Below is a small trained network, with its code and all its weights. Each question gives an input and a target symbol and asks what happens when units are switched off, that is, made to give their printed mean instead of their output.

import numpy as np


def w(rows, s, z=0):
    codes = np.array(rows[::2]) - 128.0
    scale = np.full(codes.shape[1], s)
    scale[-1] = z or s
    return codes * scale


def norm(h):
    return h / np.sqrt((h * h).mean(-1, keepdims=True) + 1e-5)


def f(y):
    return y / 2 * (1 + np.tanh(0.7978845608 * (y + 0.044715 * y**3)))


def softmax(a):
    e = np.exp(a - a.max(-1, keepdims=True))
    return e / e.sum(-1, keepdims=True)


def log_softmax(a):
    a = a - a.max(-1, keepdims=True)
    return a - np.log(np.exp(a).sum(-1, keepdims=True))


def net(x, mask):
    ids = ['βγεμξστω'.index(c) for c in x.split()]
    T = len(ids)
    res = E[ids] + P[:T]
    r = norm(res)
    for j in range(3):
        rows = slice(2 * j, 2 * j + 2)
        q, k, v = (r @ M[0][rows].T for M in (Q, K, V))
        z = softmax(np.where(np.tri(T) > 0, q @ k.T / 2**0.5, -1e9)) @ v
        o = O[0][rows]
        res = res + np.where(mask[j], z, o[:, -1]) @ o[:, :-1]
    y = f(norm(res) @ A[0][:, :-1].T + A[0][:, -1])
    res = res + np.where(mask[3:27], y, B[0][:, -1]) @ B[0][:, :-1]
    return log_softmax(norm(res)[-1] @ U[:, :-1].T + U[:, -1])


Q, K, V, O, A, B = {}, {}, {}, {}, {}, {}
E = w([
[116,159,104,126,21,249],'β',
[159,122,149,166,86,94],'γ',
[160,72,111,138,199,172],'ε',
[137,48,197,139,163,77],'μ',
[150,96,91,130,42,95],'ξ',
[77,150,77,57,216,32],'σ',
[214,172,101,112,18,79],'τ',
[186,166,178,154,139,196],'ω',
],0.017)
P = w([
[250,154,36,148,156,3],'0',
[173,138,105,152,148,54],'1',
[154,98,140,162,154,92],'2',
[127,88,169,169,134,100],'3',
[105,80,204,172,116,107],'4',
[81,85,226,169,109,112],'5',
[58,85,246,165,103,120],'6',
[51,92,251,165,95,130],'7',
],0.0059)
Q[0] = w([
[155,235,7,1,113,122],'head 0',
[219,78,145,213,68,194],'head 0',
[171,90,218,203,80,158],'head 1',
[133,120,107,191,141,216],'head 1',
[168,213,195,146,52,175],'head 2',
[77,86,126,105,201,83],'head 2',
],0.009)
K[0] = w([
[178,82,163,209,122,75],'head 0',
[11,111,145,138,97,206],'head 0',
[120,154,190,81,184,61],'head 1',
[165,132,71,111,149,101],'head 1',
[30,183,44,136,97,138],'head 2',
[203,39,229,183,88,71],'head 2',
],0.011)
V[0] = w([
[127,70,129,99,97,115],'head 0',
[157,58,132,118,93,243],'head 0',
[145,116,165,203,94,136],'head 1',
[255,85,128,177,100,100],'head 1',
[28,192,140,157,185,91],'head 2',
[99,214,140,108,187,56],'head 2',
],0.0078)
O[0] = w([
[58,90,69,107,191,122,140],'head 0',
[144,81,66,128,181,172,151],'head 0',
[148,133,53,236,200,86,161],'head 1',
[71,224,119,47,184,182,254],'head 1',
[254,127,118,103,87,210,58],'head 2',
[122,103,172,24,252,134,97],'head 2',
],0.0068,0.0091)
A[0] = w([
[106,187,191,201,136,234,33],'neuron 0',
[149,139,168,161,127,48,127],'neuron 1',
[170,179,112,123,118,216,113],'neuron 2',
[87,178,35,181,135,146,93],'neuron 3',
[151,101,182,65,84,98,131],'neuron 4',
[157,194,112,93,178,108,127],'neuron 5',
[148,154,72,116,115,143,103],'neuron 6',
[117,160,204,147,165,146,215],'neuron 7',
[118,146,68,115,133,141,80],'neuron 8',
[187,122,67,196,91,200,180],'neuron 9',
[115,22,139,180,116,196,82],'neuron 10',
[155,170,111,157,133,174,126],'neuron 11',
[205,159,165,148,110,169,196],'neuron 12',
[76,97,112,80,81,59,253],'neuron 13',
[136,169,76,160,227,134,84],'neuron 14',
[141,106,186,97,148,74,198],'neuron 15',
[105,114,184,131,152,58,175],'neuron 16',
[109,175,158,151,159,138,146],'neuron 17',
[67,130,86,146,203,89,162],'neuron 18',
[75,94,177,142,252,102,126],'neuron 19',
[121,128,159,160,60,160,152],'neuron 20',
[172,135,152,85,93,132,126],'neuron 21',
[64,94,115,138,161,149,164],'neuron 22',
[25,127,196,77,108,143,113],'neuron 23',
],0.012,0.003)
B[0] = w([
[173,100,144,163,123,9,167],'neuron 0',
[103,99,146,147,101,166,194],'neuron 1',
[140,66,196,107,90,116,155],'neuron 2',
[167,191,96,97,244,125,241],'neuron 3',
[130,130,78,131,151,168,157],'neuron 4',
[133,71,159,163,96,173,191],'neuron 5',
[150,125,185,106,159,166,150],'neuron 6',
[147,170,96,157,232,116,181],'neuron 7',
[191,112,197,86,174,149,153],'neuron 8',
[74,123,240,109,143,103,171],'neuron 9',
[70,141,91,117,86,96,165],'neuron 10',
[144,91,154,185,156,123,147],'neuron 11',
[52,142,143,153,78,92,150],'neuron 12',
[172,48,125,162,122,110,231],'neuron 13',
[164,85,101,159,65,169,203],'neuron 14',
[93,155,140,148,133,149,181],'neuron 15',
[90,136,139,121,90,135,206],'neuron 16',
[117,141,88,143,130,130,170],'neuron 17',
[2,121,134,110,126,118,254],'neuron 18',
[193,102,107,100,85,117,252],'neuron 19',
[98,94,85,102,146,113,155],'neuron 20',
[67,157,46,142,151,129,141],'neuron 21',
[150,193,93,170,40,95,180],'neuron 22',
[231,187,66,118,150,151,162],'neuron 23',
],0.0087,0.0086)
U = w([
[64,163,103,214,130,185,111],'β',
[174,64,57,152,139,174,210],'γ',
[107,141,127,48,92,193,101],'ε',
[163,68,151,248,138,137,29],'μ',
[108,88,69,41,174,75,33],'ξ',
[75,15,161,145,64,87,25],'σ',
[106,107,201,106,154,128,252],'τ',
[171,189,89,123,77,98,236],'ω',
],0.014,0.0026)

Each question gives the input, a string of symbols that net reads in full, and the target symbol t.
The units are the heads (2 rows each of Q, K, V and O) and the neurons (one row each of A and B). Each row of codes is followed by its name. A weight is (code - 128) times the scale printed after its matrix; where a second scale follows, it is the last column's (O, A, B and U).
mask holds one flag per unit, heads first, then neurons. A switched-off unit (its flag False) gives its mean, the last column of its rows in O or B, instead of its output. The means were averaged over made-up inputs and are rounded, as every weight is.
A unit's drop is (log p(t) with every unit on - log p(t) with that unit switched off) / (log p(t) with every unit on - log p(t) with every unit switched off).
The circuit of an input: a set's keep is (log p(t) with only the set's units on - log p(t) with every unit switched off) / (log p(t) with every unit on - log p(t) with every unit switched off). Starting from the 12 units with the biggest drops (on a tie, the unit counted first), units are removed one at a time, each time the one whose removal leaves the highest keep (on an exact tie, the one counted first), for as long as the keep stays at least 0.8.
circuit, biggest first: the units of the circuit, biggest drop first
unit that matters most: the unit with the biggest drop
k most important neurons: the k neurons with the biggest drops, biggest first
which heads matter: for each layer, one digit per head in row order, 1 if its drop is at least 0.15 and else 0, layers parted by /
drop of u: that unit's drop, to one decimal
input μ τ ξ τ τ τ μ, target ω: 3 most important neurons : [neuron 23; neuron 19; neuron 22]
input γ τ ξ μ β σ ω, target σ: unit that matters most : head 1
input γ τ β τ β σ ε, target σ: 2 most important neurons : [neuron 3; neuron 23]
input τ μ μ τ γ ω ω ξ, target ξ: 2 most important neurons : [neuron 3; neuron 14]
input τ τ ξ τ τ ξ, target ω: 2 most important neurons : [neuron 22; neuron 23]
input γ σ ξ, target γ: circuit, biggest first : [head 2; neuron 18]
input ω γ τ ω ω τ, target μ: 2 most important neurons : [neuron 18; neuron 13]
input μ β ε τ γ, target β: circuit, biggest first : [head 2; neuron 19]
input ε τ τ ε τ, target γ: 4 most important neurons : [neuron 18; neuron 13; neuron 9; neuron 22]
input γ μ γ τ γ γ τ, target β: 2 most important neurons : [neuron 19; neuron 0]
input τ ε τ, target γ: 4 most important neurons : [neuron 18; neuron 13; neuron 9; neuron 5]
input γ ξ ω, target μ: 2 most important neurons : [neuron 0; neuron 14]
input ξ τ β μ ω, target μ: which heads matter : 000
input τ μ σ μ, target μ: unit that matters most : head 0
input β ξ ω μ τ τ β β, target τ: 4 most important neurons : [neuron 9; neuron 2; neuron 3; neuron 0]
input γ μ τ τ γ τ γ ε, target γ: 2 most important neurons : [neuron 14; neuron 19]
input μ σ τ γ β γ τ ω, target σ: which heads matter : 110
input μ τ γ γ β γ ε, target γ: which heads matter : 110
input τ ε τ τ ξ τ, target ξ: which heads matter : 111
input ω τ τ τ σ ξ, target γ: which heads matter : 001
input τ ω τ, target μ: 2 most important neurons : [neuron 5; neuron 18]
input σ τ ε, target ω: which heads matter : 110
input μ γ γ τ β β τ, target τ: unit that matters most : neuron 9
input τ μ τ, target σ: drop of neuron 23 : 0.6
